After every row comes one of two labels: whether the row has a hidden trait. Each part has its own trait and labels.
[  7   0  -8  13  -6   1   4  15 -15  -2  -6   0  12  -2   0  46   7   2
  -2  -4  -1  -5]
(65)
[  3  -1  -3   8  -3   0   3  11 -12  -1  -1   1   8  -1  -1  34   7   1
  -1  -2   0  -3]
(72)
[ 5 -1 -3  6 -2  0  1  6 -9  0 -6  1  6 -1  0  8  5  0  1 -4  0 -2]
(72)
[ 4 -1 -4  5 -2  0  1  7 -4 -1 -9  0  7 -1  0 18  4  1  1 -2  0 -2]
(72)
[  1   0   1  11   0   0   3   4 -13  -1   3   1   2  -1  -1  14   3   0
  -2  -2  -1  -1]
(72)
[  5   1  -8  15  -4   1   3   9  -9  -1 -12  -1  10  -1   0  19   3   0
   1  -8  -4  -2]
(65)
[ 4  1 -1  3 -3  0  1  3 -8 -1  1  0 -2 -1  2 12 -2  0 -1 -6  0 -1]
(72)
[ 10  -1  -2   6  -3   0   2   8 -15  -1   1   1   7  -1   0  34   5   1
  -1  -4   1  -2]
(72)
[  5  -1  -4   9  -2   0   2   7 -11   0  -6   1   7  -1   1  18   5   0
   0  -4   1  -2]
(72)
[  8   0 -10   8  -8   1   2  11  -8  -2 -10  -1   9  -1   1  33   3   1
   0  -4  -2  -3]
(65)
[  7   1  -5  11  -5   0   3   5 -12  -2  -9   0   5  -1   1  25   0   0
   0  -8  -2  -3]
(65)
[ 6  0  1  1 -3  0  2  2 -9 -1  1  0 -5 -1  2 18 -1  0 -1 -4  1 -2]
(72)
[  3   1 -10  17  -6   1   5  13 -13  -2  -7  -1  13  -1  -1  27   5   1
  -1  -4  -5  -4]
(65)
[ 9  0 -3  3 -3  0  1  8 -9 -1 -7  1  2 -1  2 28  2  0  0 -7  1 -2]
(65)
[  7   0  -2   5  -3   0   2   6 -13  -1  -6   1   6  -1   2  37   2   0
   0  -6  -1  -2]
(65)
[ 3  0 -2  6  1  0  2  1 -7  0  1  2  6 -1  0 12  4  0  0  0 -1 -1]
(72)
[ 3  0 -5  6 -3  1  3  8 -5 -1 -2 -1  9 -1 -1 28  4  1 -1 -3  0 -3]
(72)
[  5   1  -8  14  -5   1   2   8 -10  -2  -9  -1   7  -1   1  24   0   0
   0  -8  -3  -3]
(65)
[ 2  0 -5  8 -3  1  1  7 -7 -1 -6 -1  8  0  0 10  3  1  0 -2 -2 -2]
(72)

Next part:
[ -8  -3  -5 -11 -45   1   9  22   5  -4  -5  -5 -16  -4  -7  -6 -14  20
  -5  -7  13   2  20  -3   2   6  -3  -2 -11  -3  33   1 -10  -7  -8   1
  -1   8  -2  -6  -2]
zq
[ 15  -8   3   1  -7   3 -14 -16 -13  -3 -27  20  16   8   8 -10  38  -1
  16   5  -5   1  -5   1 -17  19  11   4   7  39 -15  -1  -1  -8   3   1
   2   0  -1  -5   1]
cp
[-22   0  -7  -3  -1   5  45  13  13   5  57  -4   6  16  -3 -33   7  -1
   9   7   0  -7  15 -11  -9  -4  -7  -5  13 -30   6   6   6   9   1  -2
   2  -2   0  -7   6]
zq
[  0   0 -21  -2 -17   5 -10   0 -35 -10  -1  10  -2 -11  -3  -8 -36  12
  10  -4 -12 -10 -12  -4  -3  -8  -5  10  -8  18  -8  10   3  -5   4  -1
  -9  -3   1  -1   6]
zq
[ 56   0  -2  10 -33   2  12  10   1   3  33   5  11  10  -6 -13 -16   5
  -3  -6  16   3   2  12  13   5  -1   3  22  14  -5   5  20 -10  -1   2
   7   1   6  -4  16]
cp
[ 24   4  -1  26  -6   2 -26  18  -8   0  -6   8  16 -17  -1  26 -19  -3
   1   2  16  -2  -9   8 -17  15  -1  -5 -12   0   1 -13  22   2  12   0
   8   4   3  -5   2]
cp
[ 13   5   5 -11   0   5   3  18  -1  -5  14 -26   1   9  -7   1   5  -5
   6   7  -1  11  -3   5   5  19  -4  11   8 -15 -16  -3  12 -10  -1   1
   0 -12   6   0  21]
cp
[  4   3   8  10  29  -3 -48   1   3   0 -11   2 -35 -19   7 -14   5  -6
   2  -9  -3  15  -4   2  -8   3   1  -9  10  -2  -5   3  11  -4   6   7
  -4  18   4  -8  -5]
cp
[  9   9  11  22 -12  -1  10   0   3  -5  63 -18 -16 -13   1   4  -9  12
   4  24  -4  16  -7  11  19  -9  -1   7  -2  -8  18   1  13   8   5   7
  12   4   2   9  -3]
zq
[-26   7   3  21  -7   1  36   2  -7  11  -3  17 -16   8  -4  10 -19  -6
 -16  -1 -18  -9   2  -4 -16  -9   0   7  13 -13   7  -8 -13   2   1   1
  -1 -17 -12  -5  11]
zq
[-19   1  -2 -26   1   4 -14   6  -2   3   3   5 -11 -23  -4 -28  -6   1
  -7   2   1 -12  -8   1   4   4  -5 -10 -18   3   2   3  25 -17 -12   2
  -2  -9   6 -15  -5]
cp
[  4  -1   8  14 -12   8 -15  -2 -26   6  39  24  -1  -4  -2  26   2  -4
  -1 -10   7  -8  14 -14 -14  -2   1  -4  -4   6 -23   1 -40  -6   4  -5
  -6   4  -5  -3   1]
cp
[ 32   4  10 -14 -10   2  19   4   2   6  31   6   2  13   5   8 -12 -12
  20   2  12 -20 -13  -7   0   6   3  -4   1   2   6   4 -11   9 -10   2
  13  -5   6  -5  -5]
cp
